[[101 128 131]
 [134 110 133]
 [144 128 102]
 [123 119 131]
 [130 136 127]]
->
[[110 133]
 [128 102]]

[[132 147 131 137 123]
 [126 107 124 128 146]
 [130 131 126 129 133]]
->
[[107 124]
 [131 126]]

[[130 137 107 128 115]
 [119 129 136 139 151]
 [100 145 117 151 142]]
->
[[129 136]
 [145 117]]

[[129 127 130]
 [144 118 125]
 [128 132 128]
 [151 131 139]
 [131 130 134]]
->
[[118 125]
 [132 128]]

[[147 112 107]
 [125 109 112]
 [150 111 133]]
->
[[109 112]
 [111 133]]

[[118 125 130 126 122]
 [136 125 117 127 122]
 [105 138 118 132 141]
 [102 145 110 134 148]]
->
[[125 117]
 [138 118]]

[[130 140 129 126 125]
 [109 115 125 102 123]
 [109 116 123 101 123]
 [136 132 102 104 127]]
->
[[115 125]
 [116 123]]

[[127 144 157 139]
 [121 131 136 145]
 [127 139 139 138]
 [122 124 131 128]
 [110 132 125 116]]
->
[[131 136]
 [139 139]]
---
[[125 138 132 128 146]
 [119 127 127 133 134]
 [127 120 127 126 134]
 [125 131 134 128 151]
 [116 112 121 122 121]
 [128 120 123 133 125]
 [123 112 121 133 121]
 [127 131 125 118 129]
 [125 112 130 128 142]
 [128 127 125 133 129]]
->
[[119 127 127 133 134]
 [125 131 134 128 151]
 [128 120 123 133 125]
 [127 131 125 118 129]
 [128 127 125 133 129]]

[[127 121 107 118 125 123 117 126 124 124 120]
 [124 128 143 125 123 123 128 125 129 125 118]
 [119 146 143 112 128 125 137 121 127 122 133]
 [104 117 124 113 114 108 126 112 137 110 112]
 [136 144 125 143 143 144 110 147 137 142 143]
 [116 113 139 110 114 113 141 118 120 108 108]]
->
[[124 128 143 125 123 123 128 125 129 125 118]
 [104 117 124 113 114 108 126 112 137 110 112]
 [116 113 139 110 114 113 141 118 120 108 108]]

[[129 107 131 129 133]
 [127 134 124 113 126]
 [126 145 123 108 123]
 [135 126 131 129 118]
 [135 142 125 108 125]
 [112 118 124 126 124]
 [113 111 118 126 135]
 [114 145 129 126 135]]
->
[[127 134 124 113 126]
 [135 126 131 129 118]
 [112 118 124 126 124]
 [114 145 129 126 135]]

[[139 119 155 139 117]
 [122 123 128 141 119]]
->
[[122 123 128 141 119]]

[[125 132 133 115 120 129]
 [129 141 132 127 133 129]
 [126 110 107 125 129 141]
 [134 132 136 127 131 124]
 [120 118 117 130 130 132]
 [133 129 136 132 117 108]
 [126 131 122 120 120 142]
 [122 133 127 122 139 125]
 [128 124 126 130 127 135]
 [128 127 118 124 145 106]
 [141 124 129 145 144 133]]
->
[[129 141 132 127 133 129]
 [134 132 136 127 131 124]
 [133 129 136 132 117 108]
 [122 133 127 122 139 125]
 [128 127 118 124 145 106]]

[[131 127 127 120 134 118 135 124 106 135]
 [142 142 117 121 125 140 141 116 130 136]
 [134 126 133 117 136 117 136 124 110 135]]
->
[[142 142 117 121 125 140 141 116 130 136]]

[[151 128 146 124 144 149 143 110 121]
 [142 138 148 134 147 123 113 111 122]]
->
[[142 138 148 134 147 123 113 111 122]]

[[130 119 126 119 132 149 132 139 129 113 125 130]
 [130 118 128 120 134 152 130 138 130 115 125 129]
 [130 120 126 118 133 150 130 142 127 113 124 129]
 [131 124 126 118 131 145 133 144 125 112 122 130]
 [129 124 126 118 132 148 133 141 126 113 125 127]
 [132 122 127 119 133 148 133 142 128 112 126 129]
 [131 117 127 117 133 154 131 138 130 115 125 130]
 [129 120 127 119 133 149 131 141 125 112 125 129]]
->
[[130 118 128 120 134 152 130 138 130 115 125 129]
 [131 124 126 118 131 145 133 144 125 112 122 130]
 [132 122 127 119 133 148 133 142 128 112 126 129]
 [129 120 127 119 133 149 131 141 125 112 125 129]]

[[141 127 139 146 126 139 101 135 122 136 116 122 129 140 136 139]
 [152 127 123 120 104 133 100 129 114 153 109 134 123 124 144 122]
 [122 134 141 148 145 141 118 135 128 114 129 115 141 137 115 143]
 [120 134 115 107 125 123 142 123 127 124 133 132 132 112 117 117]]
->
[[152 127 123 120 104 133 100 129 114 153 109 134 123 124 144 122]
 [120 134 115 107 125 123 142 123 127 124 133 132 132 112 117 117]]
